Here is a tiny trained network, its code and every weight. The questions are about switching its units off for an input and a target symbol, where a switched-off unit gives its printed mean instead of its output.

import numpy as np


def w(rows, s, z=0):
    codes = np.array(rows[::2]) - 128.0
    scale = np.full(codes.shape[1], s)
    scale[-1] = z or s
    return codes * scale


def f(y):
    return y / 2 * (1 + np.tanh(0.7978845608 * (y + 0.044715 * y**3)))


def softmax(a):
    e = np.exp(a - a.max(-1, keepdims=True))
    return e / e.sum(-1, keepdims=True)


def log_softmax(a):
    a = a - a.max(-1, keepdims=True)
    return a - np.log(np.exp(a).sum(-1, keepdims=True))


def net(x, mask):
    ids = ['ΔΘΞΠαβζηλμφω'.index(c) for c in x.split()]
    T = len(ids)
    res = E[ids] + P[:T]
    q, k, v = (res @ M[0].T for M in (Q, K, V))
    z = softmax(np.where(np.tri(T) > 0, q @ k.T / 4**0.5, -1e9)) @ v
    res = res + np.where(mask[0], z, O[0][:, -1]) @ O[0][:, :-1]
    y = f(res @ A[0][:, :-1].T + A[0][:, -1])
    res = res + np.where(mask[1:13], y, B[0][:, -1]) @ B[0][:, :-1]
    return log_softmax(res[-1] @ U[:, :-1].T + U[:, -1])


Q, K, V, O, A, B = {}, {}, {}, {}, {}, {}
E = w([
[178,86,166,170,118],'Δ',
[85,79,141,111,69],'Θ',
[131,243,115,84,219],'Ξ',
[209,115,118,123,84],'Π',
[109,89,155,56,108],'α',
[168,106,170,125,142],'β',
[174,88,200,89,131],'ζ',
[196,125,150,79,99],'η',
[128,155,128,55,53],'λ',
[183,156,252,130,92],'μ',
[47,124,215,129,164],'φ',
[69,197,141,163,116],'ω',
],0.022)
P = w([
[132,11,168,228,44],'0',
[146,43,229,200,31],'1',
[150,69,253,172,34],'2',
[135,88,195,134,71],'3',
[121,112,193,116,96],'4',
[110,131,182,98,128],'5',
[107,152,173,57,148],'6',
[87,190,170,53,179],'7',
[74,188,189,27,210],'8',
[61,211,184,13,251],'9',
],0.0056)
Q[0] = w([
[96,122,24,202,177],'h0',
[161,181,146,147,124],'h0',
[129,113,100,161,187],'h0',
[129,83,2,142,163],'h0',
],0.014)
K[0] = w([
[125,8,105,199,89],'h0',
[65,163,162,99,151],'h0',
[113,92,89,142,24],'h0',
[146,51,138,165,64],'h0',
],0.014)
V[0] = w([
[187,100,89,108,121],'h0',
[119,8,151,83,197],'h0',
[178,139,160,172,173],'h0',
[196,154,172,81,115],'h0',
],0.017)
O[0] = w([
[249,150,33,160,128,7],'h0',
[125,66,119,70,216,120],'h0',
[120,189,219,176,245,170],'h0',
[201,162,174,89,134,229],'h0',
],0.013,0.011)
A[0] = w([
[187,114,139,174,148,138],'n0',
[132,130,118,254,155,166],'n1',
[128,128,110,72,160,200],'n2',
[172,145,113,101,171,213],'n3',
[107,166,157,114,95,110],'n4',
[141,80,117,116,122,255],'n5',
[133,90,55,83,122,110],'n6',
[145,110,93,107,188,167],'n7',
[176,119,127,98,100,210],'n8',
[116,99,133,158,158,190],'n9',
[61,155,167,174,108,149],'n10',
[78,153,110,139,161,174],'n11',
],0.015,0.0084)
B[0] = w([
[118,170,24,95,127,157],'n0',
[179,212,126,77,160,137],'n1',
[102,158,145,182,155,173],'n2',
[132,83,113,193,61,170],'n3',
[147,101,104,114,170,212],'n4',
[3,77,71,104,152,157],'n5',
[75,141,89,127,152,139],'n6',
[254,37,163,205,148,150],'n7',
[50,186,177,188,121,168],'n8',
[155,217,74,87,157,157],'n9',
[180,90,72,113,126,253],'n10',
[163,134,183,133,40,164],'n11',
],0.0089,0.031)
U = w([
[208,172,82,72,156,72],'Δ',
[233,84,141,54,3,212],'Θ',
[201,216,246,115,55,185],'Ξ',
[117,126,104,181,136,11],'Π',
[129,162,51,121,124,84],'α',
[123,141,168,44,155,132],'β',
[145,191,57,136,108,127],'ζ',
[152,136,153,223,65,244],'η',
[170,128,104,165,152,144],'λ',
[184,60,176,191,113,3],'μ',
[154,156,116,131,103,4],'φ',
[81,189,164,154,24,172],'ω',
],0.0065,0.0036)

Each question gives the input, a string of symbols that net reads in full, and the target symbol t.
The units are the heads (4 rows each of Q, K, V and O) and the neurons (one row each of A and B). Each row of codes is followed by its name. A weight is (code - 128) times the scale printed after its matrix; where a second scale follows, it is the last column's (O, A, B and U).
mask holds one flag per unit, heads first, then neurons. A switched-off unit (its flag False) gives its mean, the last column of its rows in O or B, instead of its output. The means were averaged over made-up inputs and are rounded, as every weight is.
A unit's drop is (log p(t) with every unit on - log p(t) with that unit switched off) / (log p(t) with every unit on - log p(t) with every unit switched off).
The circuit of an input: a set's keep is (log p(t) with only the set's units on - log p(t) with every unit switched off) / (log p(t) with every unit on - log p(t) with every unit switched off). Starting from the 12 units with the biggest drops (on a tie, the unit counted first), units are removed one at a time, each time the one whose removal leaves the highest keep (on an exact tie, the one counted first), for as long as the keep stays at least 0.8.
circuit, biggest first: the units of the circuit, biggest drop first
most important unit: the unit with the biggest drop
top k neurons: the k neurons with the biggest drops, biggest first
input φ ω α ζ, target Θ: circuit, biggest first => (h0 n10 n8)
input Ξ Π φ Ξ ζ Δ Π Δ Ξ ζ, target Ξ: circuit, biggest first => (h0)
input μ ζ Π β μ ζ ζ Θ Θ, target μ: circuit, biggest first => (h0 n7 n3)
input ζ ζ ζ Θ, target μ: circuit, biggest first => (h0 n7)
input Δ Θ Δ Δ ζ φ φ α α Ξ, target Ξ: circuit, biggest first => (n11 n5)
input Θ Π η, target η: circuit, biggest first => (h0 n3 n8)
input ζ ω φ ω Δ λ λ Δ ζ, target ω: circuit, biggest first => (h0 n8 n10 n5)
input Π ζ Π, target μ: circuit, biggest first => (h0 n7)
input λ Π Θ, target ω: circuit, biggest first => (h0 n8 n10)
input α Δ ζ Π λ η, target ω: top 2 neurons => (n8 n10)
input η ω Π μ λ β, target Ξ: circuit, biggest first => (n10 h0)
input φ φ ω, target Θ: top 2 neurons => (n10 n11)
input φ Π η λ η β, target ω: top 2 neurons => (n8 n10)
input μ φ ζ β μ ζ Π, target Ξ: top 2 neurons => (n10 n5)
input α Π φ Ξ φ β λ, target Ξ: top 3 neurons => (n5 n0 n3)
input φ Ξ ζ α φ Π μ φ ω λ, target Ξ: most important unit => n5
input λ ζ Θ ζ, target μ: top 3 neurons => (n7 n3 n9)
input ω Π φ β, target β: top 2 neurons => (n3 n7)
input ω Θ φ φ ζ ζ ζ, target μ: top 3 neurons => (n7 n3 n0)
input ζ α φ ζ Θ φ Δ ζ η α, target η: top 2 neurons => (n8 n3)
